Below is a small trained network, with its code and all its weights. Each question gives an input and a target symbol and asks what happens when units are switched off, that is, made to give their printed mean instead of their output.

import numpy as np


def w(rows, s, z=0):
    codes = np.array(rows[::2]) - 128.0
    scale = np.full(codes.shape[1], s)
    scale[-1] = z or s
    return codes * scale


def f(y):
    return y / 2 * (1 + np.tanh(0.7978845608 * (y + 0.044715 * y**3)))


def softmax(a):
    e = np.exp(a - a.max(-1, keepdims=True))
    return e / e.sum(-1, keepdims=True)


def log_softmax(a):
    a = a - a.max(-1, keepdims=True)
    return a - np.log(np.exp(a).sum(-1, keepdims=True))


def net(x, mask):
    ids = ['αδλμξστ'.index(c) for c in x.split()]
    T = len(ids)
    res = E[ids] + P[:T]
    r = res
    for j in range(2):
        rows = slice(3 * j, 3 * j + 3)
        q, k, v = (r @ M[0][rows].T for M in (Q, K, V))
        z = softmax(np.where(np.tri(T) > 0, q @ k.T / 3**0.5, -1e9)) @ v
        o = O[0][rows]
        res = res + np.where(mask[j], z, o[:, -1]) @ o[:, :-1]
    y = f(res @ A[0][:, :-1].T + A[0][:, -1])
    res = res + np.where(mask[2:14], y, B[0][:, -1]) @ B[0][:, :-1]
    return log_softmax(res[-1] @ U[:, :-1].T + U[:, -1])


Q, K, V, O, A, B = {}, {}, {}, {}, {}, {}
E = w([
[136,116,71,155,178,121,57,31,228,2],'α',
[129,122,131,24,90,134,154,174,141,63],'δ',
[82,165,110,116,118,102,166,114,175,74],'λ',
[99,69,110,144,98,116,114,51,75,88],'μ',
[175,84,93,185,154,105,140,200,137,93],'ξ',
[115,128,78,138,62,150,50,132,193,194],'σ',
[153,123,170,142,193,200,3,164,140,141],'τ',
],0.0067)
P = w([
[1,81,60,91,180,133,142,188,151,58],'0',
[161,137,108,74,165,31,71,108,140,163],'1',
[118,60,152,91,150,115,188,86,158,141],'2',
[60,91,149,152,111,95,77,177,180,47],'3',
[183,158,95,90,154,71,73,113,122,157],'4',
[145,82,161,113,126,135,186,87,150,141],'5',
[87,112,140,159,88,133,80,176,165,44],'6',
[201,184,89,109,137,100,79,119,103,148],'7',
[158,103,160,136,108,166,194,89,133,141],'8',
[103,135,138,180,70,163,100,188,154,40],'9',
[219,206,72,133,124,135,90,132,78,143],'10',
[182,130,151,151,87,195,200,92,118,139],'11',
[120,160,137,203,53,197,109,186,142,47],'12',
],0.0077)
Q[0] = w([
[84,122,99,182,84,113,65,191,131,75],'H0',
[163,105,72,144,103,110,136,130,151,94],'H0',
[62,29,140,211,52,160,148,170,189,3],'H0',
[79,71,159,150,54,205,121,167,190,12],'H1',
[99,153,128,174,152,92,97,155,67,190],'H1',
[93,59,182,157,100,185,161,119,181,144],'H1',
],0.032)
K[0] = w([
[147,149,140,143,139,201,57,192,69,172],'H0',
[112,112,64,126,161,198,149,118,156,139],'H0',
[230,202,150,199,39,184,167,95,98,114],'H0',
[210,203,137,216,88,178,116,117,77,131],'H1',
[167,89,125,141,171,108,42,86,170,115],'H1',
[181,147,255,207,56,161,154,89,152,157],'H1',
],0.022)
V[0] = w([
[157,104,187,152,219,113,135,129,60,50],'H0',
[103,159,205,80,157,197,67,66,94,106],'H0',
[129,146,149,135,196,166,136,252,161,191],'H0',
[214,108,154,128,155,143,117,141,144,85],'H1',
[127,202,112,198,172,96,172,50,208,85],'H1',
[128,197,156,48,98,101,167,189,135,98],'H1',
],0.019)
O[0] = w([
[148,190,182,255,125,106,162,88,144,51,47],'H0',
[61,198,32,170,104,42,185,102,96,126,4],'H0',
[155,154,198,117,148,44,143,252,163,125,15],'H0',
[104,88,178,58,192,124,116,142,119,85,62],'H1',
[116,71,55,132,154,3,191,190,229,131,187],'H1',
[166,112,131,102,12,107,105,140,104,34,107],'H1',
],0.0091,0.0027)
A[0] = w([
[41,138,154,129,136,172,131,187,143,117,97],'N0',
[115,79,168,105,80,121,251,96,123,203,34],'N1',
[181,182,103,88,100,71,69,117,106,152,50],'N2',
[207,152,116,122,126,46,167,97,124,167,198],'N3',
[127,72,171,104,116,115,227,91,38,148,14],'N4',
[142,80,132,136,175,118,200,125,132,132,152],'N5',
[175,179,130,125,125,97,112,83,119,208,173],'N6',
[172,152,139,140,103,91,105,149,155,158,133],'N7',
[90,75,137,138,93,172,178,134,163,61,102],'N8',
[206,159,182,101,141,120,118,80,91,160,107],'N9',
[249,109,164,96,127,101,163,82,126,188,159],'N10',
[99,122,106,124,83,116,82,166,107,64,4],'N11',
],0.014,0.0029)
B[0] = w([
[78,91,111,157,115,116,98,104,84,110,199],'N0',
[100,137,238,175,104,111,79,146,90,52,177],'N1',
[116,99,150,184,223,111,180,127,27,109,202],'N2',
[138,67,167,110,122,208,90,114,133,129,194],'N3',
[74,113,55,134,128,44,128,171,181,122,150],'N4',
[85,166,112,92,145,132,88,171,27,167,198],'N5',
[154,207,185,84,112,127,96,170,148,132,186],'N6',
[131,77,95,105,63,115,186,73,130,97,193],'N7',
[221,108,154,127,139,118,206,135,144,134,254],'N8',
[70,46,110,112,111,96,106,182,172,132,195],'N9',
[151,248,71,157,153,126,161,94,150,151,206],'N10',
[66,199,117,139,117,130,73,111,173,165,199],'N11',
],0.014,0.0072)
U = w([
[161,172,85,109,219,99,158,173,91,170,6],'α',
[168,219,188,122,94,197,50,88,154,143,178],'δ',
[132,119,86,107,102,65,142,173,242,128,114],'λ',
[176,111,80,160,134,181,180,3,95,118,173],'μ',
[189,66,229,124,122,126,139,175,89,73,150],'ξ',
[90,50,83,68,152,196,61,125,139,162,154],'σ',
[65,157,104,202,128,31,109,115,75,93,109],'τ',
],0.0048,0.0015)

Each question gives the input, a string of symbols that net reads in full, and the target symbol t.
The units are the heads (3 rows each of Q, K, V and O) and the neurons (one row each of A and B). Each row of codes is followed by its name. A weight is (code - 128) times the scale printed after its matrix; where a second scale follows, it is the last column's (O, A, B and U).
mask holds one flag per unit, heads first, then neurons. A switched-off unit (its flag False) gives its mean, the last column of its rows in O or B, instead of its output. The means were averaged over made-up inputs and are rounded, as every weight is.
A unit's drop is (log p(t) with every unit on - log p(t) with that unit switched off) / (log p(t) with every unit on - log p(t) with every unit switched off).
The circuit of an input: a set's keep is (log p(t) with only the set's units on - log p(t) with every unit switched off) / (log p(t) with every unit on - log p(t) with every unit switched off). Starting from the 12 units with the biggest drops (on a tie, the unit counted first), units are removed one at a time, each time the one whose removal leaves the highest keep (on an exact tie, the one counted first), for as long as the keep stays at least 0.8.
circuit, biggest first: the units of the circuit, biggest drop first
top k neurons: the k neurons with the biggest drops, biggest first
heads that matter: for each layer, one digit per head in row order, 1 if its drop is at least 0.15 and else 0, layers parted by /
drop of u: that unit's drop, to one decimal
input λ μ μ λ σ σ δ λ τ σ μ λ, target ξ: circuit, biggest first => (H1, N1, N8)
input δ λ ξ λ λ, target τ: circuit, biggest first => (H1, N2, N11)
input τ δ μ τ α, target ξ: top neuron => (N3)
input α τ σ σ μ λ ξ σ δ λ λ α λ, target λ: circuit, biggest first => (H1, N11, N8)
input λ λ α ξ λ λ σ σ λ τ μ, target μ: top 2 neurons => (N7, N2)
input τ δ λ α, target λ: circuit, biggest first => (H1, N2)
input σ δ τ τ ξ λ σ α, target α: circuit, biggest first => (H0, N2, N10)
input λ λ σ μ λ, target μ: heads that matter => 01
input λ μ λ δ ξ λ α τ, target μ: top 2 neurons => (N7, N2)
input δ τ λ δ ξ, target τ: heads that matter => 01
input σ λ μ λ λ σ ξ λ δ λ τ, target α: circuit, biggest first => (N2, H0, N10)
input μ ξ δ λ σ, target δ: heads that matter => 11
input τ τ δ τ λ σ μ, target σ: heads that matter => 10
input λ λ σ σ α, target μ: heads that matter => 01
input σ σ μ δ, target σ: circuit, biggest first => (H0)
input λ τ λ λ λ μ, target τ: circuit, biggest first => (N4, N1, H0)
input ξ τ λ δ ξ α, target μ: heads that matter => 10
input λ δ μ λ σ τ, target σ: top 2 neurons => (N9, N8)
input λ λ δ μ μ λ λ, target μ: heads that matter => 10
input δ α ξ λ λ ξ τ σ, target τ: heads that matter => 01
input δ τ λ τ τ λ μ μ δ δ, target μ: heads that matter => 10
input μ σ σ δ λ α σ δ, target δ: heads that matter => 11
input σ λ α σ σ, target α: heads that matter => 10
input ξ σ ξ α μ λ α ξ σ, target δ: heads that matter => 01
input λ μ λ α μ σ σ μ μ τ ξ, target μ: heads that matter => 01
input δ μ λ σ, target σ: drop of H0 => 0.7
input ξ λ λ δ σ μ τ σ, target λ: drop of H0 => 1.3
input λ μ μ δ α α α τ μ, target τ: drop of N1 => 0.3
input σ λ τ σ τ λ λ σ α δ λ, target α: drop of N10 => 0.4
